Here is a tiny trained network, its code and every weight. The questions are about switching its units off for an input and a class, where a switched-off unit gives its printed mean instead of its output.

import numpy as np


def w(rows, s, z=0):
    codes = np.array(rows[::2]) - 128.0
    scale = np.full(codes.shape[1], s)
    scale[-1] = z or s
    return codes * scale


def f(y):
    return y / 2 * (1 + np.tanh(0.7978845608 * (y + 0.044715 * y**3)))


def log_softmax(a):
    a = a - a.max(-1, keepdims=True)
    return a - np.log(np.exp(a).sum(-1, keepdims=True))


def net(x, mask):
    res = np.array(x, float).reshape(1, 4) / 4 @ E
    y = f(res @ A[0][:, :-1].T + A[0][:, -1])
    res = res + np.where(mask, y, B[0][:, -1]) @ B[0][:, :-1]
    return log_softmax(res[-1] @ U[:, :-1].T + U[:, -1])


A, B = {}, {}
E = w([
[125,111,115,134,137,133,147,103,133,112],'x0',
[162,131,35,48,138,119,125,106,65,227],'x1',
[118,172,171,129,79,112,222,128,135,193],'x2',
[75,247,148,227,231,142,113,86,36,151],'x3',
],0.015)
A[0] = w([
[69,210,134,188,203,150,124,99,54,143,87],'neuron 0',
[132,199,61,92,178,135,116,80,81,208,76],'neuron 1',
[102,126,112,112,224,167,48,135,111,91,4],'neuron 2',
[78,198,167,144,141,127,247,128,122,186,33],'neuron 3',
[118,126,83,160,166,155,25,118,110,88,55],'neuron 4',
[63,186,216,200,134,162,115,136,163,66,76],'neuron 5',
],0.012,0.0028)
B[0] = w([
[43,115,109,18,94,209,182,230,246,88,252],'neuron 0',
[147,24,11,169,188,99,103,110,43,104,210],'neuron 1',
[155,188,194,146,67,64,54,90,116,194,188],'neuron 2',
[171,199,209,145,33,63,60,29,120,218,202],'neuron 3',
[143,195,205,125,117,80,123,59,157,162,190],'neuron 4',
[192,54,74,182,202,134,162,158,11,131,232],'neuron 5',
],0.011,0.027)
U = w([
[119,113,96,67,116,172,142,214,234,137,253],'0',
[145,96,70,177,213,123,123,137,25,146,40],'1',
[138,253,167,143,102,91,84,38,144,182,62],'2',
],0.012,0.0034)

Each question gives the input, the list of numbers given to net, and the class t.
The units are the neurons (one row each of A and B). Each row of codes is followed by its name. A weight is (code - 128) times the scale printed after its matrix; where a second scale follows, it is the last column's (A, B and U).
mask holds one flag per neuron, in row order. A switched-off neuron (its flag False) gives its mean, the last column of its row in B, instead of its output. The means were averaged over made-up inputs and are rounded, as every weight is.
A unit's drop is (log p(t) with every unit on - log p(t) with that unit switched off) / (log p(t) with every unit on - log p(t) with every unit switched off).
The circuit of an input: a set's keep is (log p(t) with only the set's units on - log p(t) with every unit switched off) / (log p(t) with every unit on - log p(t) with every unit switched off). Starting from all 6 units, units are removed one at a time, each time the one whose removal leaves the highest keep (on an exact tie, the one counted first), for as long as the keep stays at least 0.8.
units of the circuit, in order: the units of the circuit, biggest drop first
most important unit: the unit with the biggest drop
k most important neurons: the k neurons with the biggest drops, biggest first
drop of u: that unit's drop, to one decimal
input [-5,-2,-7,5], class 2: most important unit -> neuron 2
input [3,3,0,3], class 0: 2 most important neurons -> [neuron 5; neuron 0]
input [0,-3,-6,-4], class 2: units of the circuit, in order -> [neuron 0; neuron 5]
input [-3,-6,6,-4], class 1: 2 most important neurons -> [neuron 0; neuron 5]
input [-5,-8,-1,8], class 0: 2 most important neurons -> [neuron 0; neuron 1]
input [-2,4,-7,5], class 2: 2 most important neurons -> [neuron 2; neuron 4]
input [8,-7,-7,-4], class 1: 3 most important neurons -> [neuron 0; neuron 3; neuron 5]
input [-1,-1,5,5], class 0: 2 most important neurons -> [neuron 0; neuron 2]
input [6,-6,-2,6], class 0: 2 most important neurons -> [neuron 0; neuron 1]
input [-4,2,4,-3], class 2: 2 most important neurons -> [neuron 0; neuron 5]
input [-1,0,8,8], class 0: 3 most important neurons -> [neuron 0; neuron 2; neuron 4]
input [6,-2,-5,6], class 0: 2 most important neurons -> [neuron 0; neuron 3]
input [-7,6,2,6], class 0: 2 most important neurons -> [neuron 0; neuron 5]
input [-6,0,-8,4], class 2: most important unit -> neuron 2
input [-3,-5,3,5], class 0: drop of neuron 1 -> 0.9
input [7,-6,3,-5], class 1: drop of neuron 5 -> 0.0
input [-8,-7,0,-5], class 1: drop of neuron 0 -> 1.4
